Here is a tiny trained network, its code and every weight. The questions are about switching its units off for an input and a class, where a switched-off unit gives its printed mean instead of its output.

import numpy as np


def w(rows, s, z=0):
    codes = np.array(rows[::2]) - 128.0
    scale = np.full(codes.shape[1], s)
    scale[-1] = z or s
    return codes * scale


def norm(h):
    return h / np.sqrt((h * h).mean(-1, keepdims=True) + 1e-5)


def f(y):
    return np.maximum(y, 0)


def log_softmax(a):
    a = a - a.max(-1, keepdims=True)
    return a - np.log(np.exp(a).sum(-1, keepdims=True))


def net(x, mask):
    res = np.array(x, float).reshape(1, 3) / 4 @ E
    u = 0
    for l in range(3):
        y = f(norm(res) @ A[l][:, :-1].T + A[l][:, -1])
        res = res + np.where(mask[u : u + 9], y, B[l][:, -1]) @ B[l][:, :-1]
        u += 9
    return log_softmax(norm(res)[-1] @ U[:, :-1].T + U[:, -1])


A, B = {}, {}
E = w([
[83,161,248,123,152,121,205,109,180],'x0',
[152,89,136,67,210,96,52,200,177],'x1',
[56,123,79,73,177,147,117,151,182],'x2',
],0.012)
A[0] = w([
[218,145,143,174,87,127,163,103,70,54],'L0N0',
[57,134,150,153,85,125,200,91,115,101],'L0N1',
[114,121,177,137,145,104,148,121,160,112],'L0N2',
[111,131,236,122,113,135,212,112,140,92],'L0N3',
[69,122,111,108,145,141,127,134,156,19],'L0N4',
[72,141,183,115,144,126,169,134,147,24],'L0N5',
[193,125,251,140,114,122,170,112,125,37],'L0N6',
[99,150,204,128,154,129,125,135,156,56],'L0N7',
[169,125,136,125,129,122,122,127,115,4],'L0N8',
],0.015,0.0028)
B[0] = w([
[167,88,141,111,10,133,130,79,139,242],'L0N0',
[53,129,86,137,144,181,215,88,162,224],'L0N1',
[124,192,184,88,123,181,151,195,147,187],'L0N2',
[67,212,102,216,189,48,63,125,130,253],'L0N3',
[204,136,116,176,175,125,66,95,187,174],'L0N4',
[109,30,194,113,72,130,76,48,180,197],'L0N5',
[201,152,114,78,159,165,118,251,11,241],'L0N6',
[177,82,178,91,177,107,202,158,99,198],'L0N7',
[89,107,132,190,140,145,122,78,148,147],'L0N8',
],0.017,0.012)
A[1] = w([
[176,19,78,79,60,126,196,65,228,120],'L1N0',
[103,147,26,161,181,59,55,131,123,94],'L1N1',
[197,61,74,29,171,154,85,136,224,164],'L1N2',
[194,65,182,49,5,164,110,130,143,17],'L1N3',
[67,163,106,192,70,63,218,179,90,32],'L1N4',
[207,59,137,157,20,77,108,89,94,4],'L1N5',
[126,149,85,201,144,74,57,126,176,117],'L1N6',
[3,92,175,81,186,42,108,156,198,155],'L1N7',
[188,121,156,193,84,69,227,58,101,44],'L1N8',
],0.012,0.0039)
B[1] = w([
[142,193,197,120,152,152,154,161,48,222],'L1N0',
[80,188,76,134,131,76,95,139,143,203],'L1N1',
[142,121,60,79,132,146,151,167,145,251],'L1N2',
[121,71,41,126,94,65,80,114,125,205],'L1N3',
[138,101,104,79,132,223,133,131,105,171],'L1N4',
[142,68,147,161,135,41,148,91,120,219],'L1N5',
[63,158,182,77,92,94,112,123,136,194],'L1N6',
[174,117,85,157,69,166,161,76,117,207],'L1N7',
[141,109,120,116,253,65,95,150,118,181],'L1N8',
],0.018,0.012)
A[2] = w([
[136,135,173,176,128,149,140,52,198,51],'L2N0',
[92,155,103,198,109,148,143,136,92,2],'L2N1',
[61,172,102,108,109,92,61,142,146,78],'L2N2',
[167,141,133,122,6,156,109,128,67,29],'L2N3',
[57,84,153,201,123,104,98,58,198,25],'L2N4',
[85,125,135,182,119,100,125,54,185,32],'L2N5',
[54,126,129,104,104,161,124,82,91,80],'L2N6',
[135,51,117,161,65,85,60,91,104,158],'L2N7',
[74,153,128,170,177,135,174,83,124,45],'L2N8',
],0.02,0.0027)
B[2] = w([
[34,119,162,114,144,86,76,85,124,183],'L2N0',
[179,61,145,98,76,163,60,122,163,178],'L2N1',
[47,163,85,139,160,98,152,142,116,239],'L2N2',
[62,93,122,163,88,157,103,51,175,197],'L2N3',
[151,151,111,251,144,102,253,98,157,178],'L2N4',
[155,167,155,240,144,135,223,158,162,174],'L2N5',
[141,145,159,124,122,140,46,168,92,182],'L2N6',
[203,151,120,99,59,15,157,93,59,247],'L2N7',
[127,103,86,134,58,193,90,133,112,198],'L2N8',
],0.022,0.012)
U = w([
[88,118,151,251,121,140,185,71,192,76],'0',
[124,111,131,160,69,219,72,143,76,222],'1',
[225,59,84,79,139,167,190,138,198,3],'2',
[115,86,188,106,163,111,115,83,177,49],'3',
[193,145,197,127,196,113,143,235,76,97],'4',
[61,163,42,109,144,94,126,166,145,195],'5',
[172,83,111,136,63,41,134,79,80,207],'6',
],0.017,0.0029)

Each question gives the input, the list of numbers given to net, and the class t.
The units are the neurons (one row each of A and B). Each row of codes is followed by its name. A weight is (code - 128) times the scale printed after its matrix; where a second scale follows, it is the last column's (A, B and U).
mask holds one flag per neuron, layer by layer. A switched-off neuron (its flag False) gives its mean, the last column of its row in B, instead of its output. The means were averaged over made-up inputs and are rounded, as every weight is.
A unit's drop is (log p(t) with every unit on - log p(t) with that unit switched off) / (log p(t) with every unit on - log p(t) with every unit switched off).
The circuit of an input: a set's keep is (log p(t) with only the set's units on - log p(t) with every unit switched off) / (log p(t) with every unit on - log p(t) with every unit switched off). Starting from the 12 units with the biggest drops (on a tie, the unit counted first), units are removed one at a time, each time the one whose removal leaves the highest keep (on an exact tie, the one counted first), for as long as the keep stays at least 0.8.
circuit, biggest first: the units of the circuit, biggest drop first
top k neurons: the k neurons with the biggest drops, biggest first
top k neurons in layer l: the k neurons of layer l with the biggest drops, biggest first
drop of u: that unit's drop, to one decimal
input [2,-8,2], class 0: circuit, biggest first => L2N5, L0N6
input [2,1,8], class 2: circuit, biggest first => L0N3, L1N2
input [-6,8,1], class 5: circuit, biggest first => L0N0
input [8,-5,3], class 0: top 2 neurons => L0N5, L0N3
input [7,-1,-1], class 1: top 4 neurons in layer 0 => L0N6, L0N3, L0N1, L0N5
input [0,5,0], class 2: top 2 neurons => L0N3, L0N0
input [1,-5,0], class 1: top 2 neurons => L0N1, L1N4
input [4,3,5], class 3: top 3 neurons => L0N6, L0N7, L0N0
input [-2,-7,-1], class 1: top 3 neurons => L0N1, L1N0, L0N5
input [4,3,4], class 0: top 3 neurons in layer 0 => L0N6, L0N0, L0N5
input [-6,-2,3], class 5: top 2 neurons => L0N0, L0N5
input [5,6,1], class 4: top 4 neurons in layer 2 => L2N3, L2N8, L2N1, L2N4
input [5,5,1], class 4: top 3 neurons => L0N7, L0N0, L0N1
input [0,3,-1], class 2: top 4 neurons => L0N3, L0N0, L0N5, L0N6
input [-1,-8,5], class 1: top neuron => L0N3
input [4,-5,3], class 0: top 3 neurons => L0N3, L0N5, L2N4
input [8,3,1], class 4: top 2 neurons => L0N6, L0N7
input [7,2,-8], class 4: top 2 neurons => L0N6, L0N3
input [-2,-2,3], class 5: top 2 neurons => L0N0, L0N3
input [0,-7,-3], class 1: top neuron in layer 0 => L0N1
input [3,-1,5], class 0: drop of L0N6 => 0.0
input [-7,-5,8], class 5: drop of L0N0 => 1.2
input [5,-6,-4], class 1: drop of L0N6 => 0.3
input [2,4,0], class 2: drop of L0N0 => 0.5
